Below is a small trained network, with its code and all its weights. Each question gives an input and a target symbol and asks what happens when units are switched off, that is, made to give their printed mean instead of their output.

import numpy as np


def w(rows, s, z=0):
    codes = np.array(rows[::2]) - 128.0
    scale = np.full(codes.shape[1], s)
    scale[-1] = z or s
    return codes * scale


def norm(h):
    return h / np.sqrt((h * h).mean(-1, keepdims=True) + 1e-5)


def f(y):
    return y / 2 * (1 + np.tanh(0.7978845608 * (y + 0.044715 * y**3)))


def softmax(a):
    e = np.exp(a - a.max(-1, keepdims=True))
    return e / e.sum(-1, keepdims=True)


def log_softmax(a):
    a = a - a.max(-1, keepdims=True)
    return a - np.log(np.exp(a).sum(-1, keepdims=True))


def net(x, mask):
    ids = ['ΔΞΠΩαβεηθλμστφψ'.index(c) for c in x.split()]
    T = len(ids)
    res = E[ids] + P[:T]
    q, k, v = (norm(res) @ M[0].T for M in (Q, K, V))
    z = softmax(np.where(np.tri(T) > 0, q @ k.T / 3**0.5, -1e9)) @ v
    res = res + np.where(mask[0], z, O[0][:, -1]) @ O[0][:, :-1]
    y = f(norm(res) @ A[0][:, :-1].T + A[0][:, -1])
    res = res + np.where(mask[1:9], y, B[0][:, -1]) @ B[0][:, :-1]
    return log_softmax(norm(res)[-1] @ U[:, :-1].T + U[:, -1])


Q, K, V, O, A, B = {}, {}, {}, {}, {}, {}
E = w([
[138,30,175],'Δ',
[146,114,131],'Ξ',
[115,131,143],'Π',
[106,82,172],'Ω',
[124,127,147],'α',
[111,189,136],'β',
[113,164,92],'ε',
[101,112,134],'η',
[121,168,74],'θ',
[175,125,137],'λ',
[167,66,160],'μ',
[100,124,133],'σ',
[126,254,94],'τ',
[128,137,25],'φ',
[144,126,154],'ψ',
],0.01)
P = w([
[94,126,145],'0',
[197,105,81],'1',
[46,160,254],'2',
[96,126,148],'3',
[198,112,81],'4',
[60,142,248],'5',
[96,127,149],'6',
[192,115,82],'7',
],0.0044)
Q[0] = w([
[12,73,147],'H1',
[59,208,195],'H1',
[10,173,200],'H1',
],0.012)
K[0] = w([
[6,49,105],'H1',
[58,206,60],'H1',
[13,155,61],'H1',
],0.011)
V[0] = w([
[167,254,239],'H1',
[199,40,106],'H1',
[205,100,198],'H1',
],0.0021)
O[0] = w([
[253,140,76,202],'H1',
[159,80,241,176],'H1',
[229,142,197,253],'H1',
],0.0023,0.00057)
A[0] = w([
[164,138,155,113],'N1',
[111,113,125,138],'N2',
[67,168,203,254],'N3',
[60,196,115,238],'N4',
[169,221,155,132],'N5',
[132,148,249,110],'N6',
[155,128,123,153],'N7',
[136,155,158,86],'N8',
],0.017,0.0031)
B[0] = w([
[181,88,75,158],'N1',
[98,159,128,135],'N2',
[88,4,63,255],'N3',
[215,254,157,225],'N4',
[112,10,142,188],'N5',
[98,233,170,250],'N6',
[175,119,151,146],'N7',
[62,116,108,137],'N8',
],0.015,0.0081)
U = w([
[86,136,227,35],'Δ',
[113,181,135,145],'Ξ',
[123,183,45,59],'Π',
[91,100,115,145],'Ω',
[94,151,86,123],'α',
[162,67,91,233],'β',
[126,186,115,157],'ε',
[114,73,2,2],'η',
[135,188,127,115],'θ',
[171,117,249,73],'λ',
[114,169,178,203],'μ',
[147,144,58,149],'σ',
[162,116,138,122],'τ',
[144,170,122,50],'φ',
[92,99,107,212],'ψ',
],0.019,0.0061)

Each question gives the input, a string of symbols that net reads in full, and the target symbol t.
The units are the heads (3 rows each of Q, K, V and O) and the neurons (one row each of A and B). Each row of codes is followed by its name. A weight is (code - 128) times the scale printed after its matrix; where a second scale follows, it is the last column's (O, A, B and U).
mask holds one flag per unit, heads first, then neurons. A switched-off unit (its flag False) gives its mean, the last column of its rows in O or B, instead of its output. The means were averaged over made-up inputs and are rounded, as every weight is.
A unit's drop is (log p(t) with every unit on - log p(t) with that unit switched off) / (log p(t) with every unit on - log p(t) with every unit switched off).
The circuit of an input: a set's keep is (log p(t) with only the set's units on - log p(t) with every unit switched off) / (log p(t) with every unit on - log p(t) with every unit switched off). Starting from all 9 units, units are removed one at a time, each time the one whose removal leaves the highest keep (on an exact tie, the one counted first), for as long as the keep stays at least 0.8.
circuit, biggest first: the units of the circuit, biggest drop first
top k neurons: the k neurons with the biggest drops, biggest first
drop when u is switched off: that unit's drop, to one decimal
input β φ λ Δ, target Δ: circuit, biggest first -> [N4; N3; N5]
input θ Δ λ Π θ, target β: circuit, biggest first -> [N6]
input Ξ λ θ ε λ η λ ε, target β: top 2 neurons -> [N6; N5]
input β Π τ ψ, target ψ: top 2 neurons -> [N4; N6]
input σ Π Δ β σ, target λ: top 3 neurons -> [N3; N1; N6]
input Π ε τ λ ε, target β: top 3 neurons -> [N6; N4; N5]
input λ η ε λ θ, target β: top 4 neurons -> [N6; N4; N5; N3]
input Δ τ λ Π Δ λ, target ψ: top 2 neurons -> [N4; N3]
input Π η τ, target β: top 3 neurons -> [N5; N3; N6]
input Ω μ Π σ Ω, target μ: drop when N3 is switched off -> 0.8
input λ Ω φ Δ β ε λ Δ, target λ: drop when H1 is switched off -> 0.1
input Δ Ξ λ, target ψ: drop when N3 is switched off -> 0.3
